Below are the code and all the weights of a small trained network. Each question names an input and a target symbol and asks about switching units off, where a switched-off unit gives its printed mean instead of its output.

import numpy as np


def w(rows, s, z=0):
    codes = np.array(rows[::2]) - 128.0
    scale = np.full(codes.shape[1], s)
    scale[-1] = z or s
    return codes * scale


def f(y):
    return np.maximum(y, 0)


def softmax(a):
    e = np.exp(a - a.max(-1, keepdims=True))
    return e / e.sum(-1, keepdims=True)


def log_softmax(a):
    a = a - a.max(-1, keepdims=True)
    return a - np.log(np.exp(a).sum(-1, keepdims=True))


def net(x, mask):
    ids = ['βγδεζηθλμξπσψω'.index(c) for c in x.split()]
    T = len(ids)
    res = E[ids] + P[:T]
    u = 0
    for l in range(3):
        q, k, v = (res @ M[l].T for M in (Q, K, V))
        z = softmax(np.where(np.tri(T) > 0, q @ k.T / 4**0.5, -1e9)) @ v
        res = res + np.where(mask[u], z, O[l][:, -1]) @ O[l][:, :-1]
        u += 1
        y = f(res @ A[l][:, :-1].T + A[l][:, -1])
        res = res + np.where(mask[u : u + 4], y, B[l][:, -1]) @ B[l][:, :-1]
        u += 4
    return log_softmax(res[-1] @ U[:, :-1].T + U[:, -1])


Q, K, V, O, A, B = {}, {}, {}, {}, {}, {}
E = w([
[125,114,176],'β',
[128,179,251],'γ',
[115,244,146],'δ',
[118,238,115],'ε',
[119,106,96],'ζ',
[95,111,91],'η',
[132,216,95],'θ',
[241,5,116],'λ',
[106,101,29],'μ',
[117,102,87],'ξ',
[157,65,108],'π',
[94,108,97],'σ',
[102,110,96],'ψ',
[234,13,123],'ω',
],0.012)
P = w([
[205,156,135],'0',
[21,105,166],'1',
[248,95,109],'2',
[53,103,142],'3',
[154,159,141],'4',
[73,95,128],'5',
[163,147,129],'6',
[87,89,110],'7',
],0.011)
Q[0] = w([
[151,190,110],'L0H1',
[160,187,122],'L0H1',
[118,60,253],'L0H1',
[27,181,181],'L0H1',
],0.0072)
K[0] = w([
[56,222,71],'L0H1',
[67,230,78],'L0H1',
[253,89,254],'L0H1',
[16,162,137],'L0H1',
],0.0085)
V[0] = w([
[140,152,153],'L0H1',
[108,159,2],'L0H1',
[152,173,138],'L0H1',
[146,177,109],'L0H1',
],0.009)
O[0] = w([
[149,103,105,167],'L0H1',
[176,117,255,1],'L0H1',
[180,100,114,164],'L0H1',
[185,100,142,133],'L0H1',
],0.0085,0.0045)
A[0] = w([
[142,69,19,152],'L0N1',
[180,150,98,63],'L0N2',
[67,8,85,253],'L0N3',
[76,5,161,99],'L0N4',
],0.013,0.0037)
B[0] = w([
[56,189,72,213],'L0N1',
[78,54,174,155],'L0N2',
[229,74,250,254],'L0N3',
[5,191,10,178],'L0N4',
],0.012,0.0078)
Q[1] = w([
[159,1,115],'L1H1',
[148,33,118],'L1H1',
[122,108,176],'L1H1',
[135,157,70],'L1H1',
],0.01)
K[1] = w([
[255,75,180],'L1H1',
[231,99,178],'L1H1',
[116,147,198],'L1H1',
[139,104,38],'L1H1',
],0.0078)
V[1] = w([
[173,254,156],'L1H1',
[75,184,152],'L1H1',
[217,168,119],'L1H1',
[149,115,121],'L1H1',
],0.009)
O[1] = w([
[80,20,170,126],'L1H1',
[121,2,66,235],'L1H1',
[92,163,209,7],'L1H1',
[126,158,152,90],'L1H1',
],0.0097,0.0016)
A[1] = w([
[2,180,165,252],'L1N1',
[143,91,162,231],'L1N2',
[227,105,100,52],'L1N3',
[10,145,144,22],'L1N4',
],0.014,0.0028)
B[1] = w([
[119,50,9,255],'L1N1',
[209,120,130,212],'L1N2',
[32,173,83,152],'L1N3',
[35,214,166,196],'L1N4',
],0.015,0.005)
Q[2] = w([
[134,126,120],'L2H1',
[120,146,136],'L2H1',
[247,63,13],'L2H1',
[136,128,123],'L2H1',
],0.014)
K[2] = w([
[150,120,105],'L2H1',
[88,152,178],'L2H1',
[254,47,40],'L2H1',
[132,119,142],'L2H1',
],0.011)
V[2] = w([
[193,50,80],'L2H1',
[146,112,66],'L2H1',
[176,233,99],'L2H1',
[173,254,75],'L2H1',
],0.0078)
O[2] = w([
[149,68,13,254],'L2H1',
[53,101,104,215],'L2H1',
[68,240,137,62],'L2H1',
[14,253,157,71],'L2H1',
],0.0063,0.0047)
A[2] = w([
[95,102,102,2],'L2N1',
[227,254,136,146],'L2N2',
[110,236,127,24],'L2N3',
[250,104,177,110],'L2N4',
],0.0097,0.0064)
B[2] = w([
[95,229,221,232],'L2N1',
[154,248,131,195],'L2N2',
[5,60,190,152],'L2N3',
[89,65,235,254],'L2N4',
],0.013,0.0028)
U = w([
[33,147,62,191],'β',
[214,95,10,166],'γ',
[150,60,156,2],'δ',
[144,99,208,23],'ε',
[217,254,132,218],'ζ',
[164,212,161,99],'η',
[140,182,231,135],'θ',
[85,224,178,19],'λ',
[168,254,193,144],'μ',
[197,247,138,148],'ξ',
[119,230,172,71],'π',
[147,194,158,30],'σ',
[171,216,155,126],'ψ',
[89,228,178,8],'ω',
],0.0076,0.0054)

Each question gives the input, a string of symbols that net reads in full, and the target symbol t.
The units are the heads (4 rows each of Q, K, V and O) and the neurons (one row each of A and B). Each row of codes is followed by its name. A weight is (code - 128) times the scale printed after its matrix; where a second scale follows, it is the last column's (O, A, B and U).
mask holds one flag per unit, layer by layer, with each layer's heads first. A switched-off unit (its flag False) gives its mean, the last column of its rows in O or B, instead of its output. The means were averaged over made-up inputs and are rounded, as every weight is.
A unit's drop is (log p(t) with every unit on - log p(t) with that unit switched off) / (log p(t) with every unit on - log p(t) with every unit switched off).
The circuit of an input: a set's keep is (log p(t) with only the set's units on - log p(t) with every unit switched off) / (log p(t) with every unit on - log p(t) with every unit switched off). Starting from the 12 units with the biggest drops (on a tie, the unit counted first), units are removed one at a time, each time the one whose removal leaves the highest keep (on an exact tie, the one counted first), for as long as the keep stays at least 0.8.
units of the circuit, in order: the units of the circuit, biggest drop first
unit that matters most: the unit with the biggest drop
k most important neurons: the k neurons with the biggest drops, biggest first
top k neurons in layer l: the k neurons of layer l with the biggest drops, biggest first
input β β ζ, target β: unit that matters most : L0N1
input ζ β ψ ε π ω ψ β, target γ: 4 most important neurons : [L0N4; L0N3; L0N1; L1N1]
input β μ δ γ η γ μ γ, target δ: 3 most important neurons : [L0N1; L0N4; L1N2]
input θ β ε, target θ: top 3 neurons in layer 0 : [L0N1; L0N2; L0N4]
input β ζ θ γ, target β: units of the circuit, in order : [L1N4; L1N1]
input θ ψ γ, target θ: units of the circuit, in order : [L0N1; L1H1; L2N4]
input δ ε ω, target δ: top 2 neurons in layer 0 : [L0N1; L0N3]
input θ θ γ, target θ: 2 most important neurons : [L2N4; L0N1]
input ε ψ γ ξ θ θ, target γ: 3 most important neurons : [L0N3; L0N4; L0N1]
input θ μ ζ, target θ: units of the circuit, in order : [L0H1; L1H1]
input δ γ β, target δ: units of the circuit, in order : [L2N4; L1N1; L2H1]
input δ θ θ θ ζ β π β, target γ: units of the circuit, in order : [L1N1; L2H1]
input γ γ θ γ ξ ζ β γ, target ε: 4 most important neurons : [L0N1; L0N4; L2N4; L1N1]
input π β η λ, target β: units of the circuit, in order : [L0N4]
input β ξ π, target β: top 2 neurons in layer 0 : [L0N1; L0N3]
input π ξ ζ ζ, target γ: 4 most important neurons : [L0N4; L0N3; L0N1; L1N1]
input β γ ψ γ γ γ, target ε: 3 most important neurons : [L0N1; L2N4; L0N4]
input β β μ, target β: 2 most important neurons : [L0N1; L0N3]
input δ γ γ γ θ, target γ: units of the circuit, in order : [L1H1; L2H1]
input β γ γ θ δ, target γ: unit that matters most : L0N3
input ε μ η γ, target β: 2 most important neurons : [L0N3; L1N4]
input ε γ ζ γ γ, target γ: 2 most important neurons : [L0N3; L0N4]
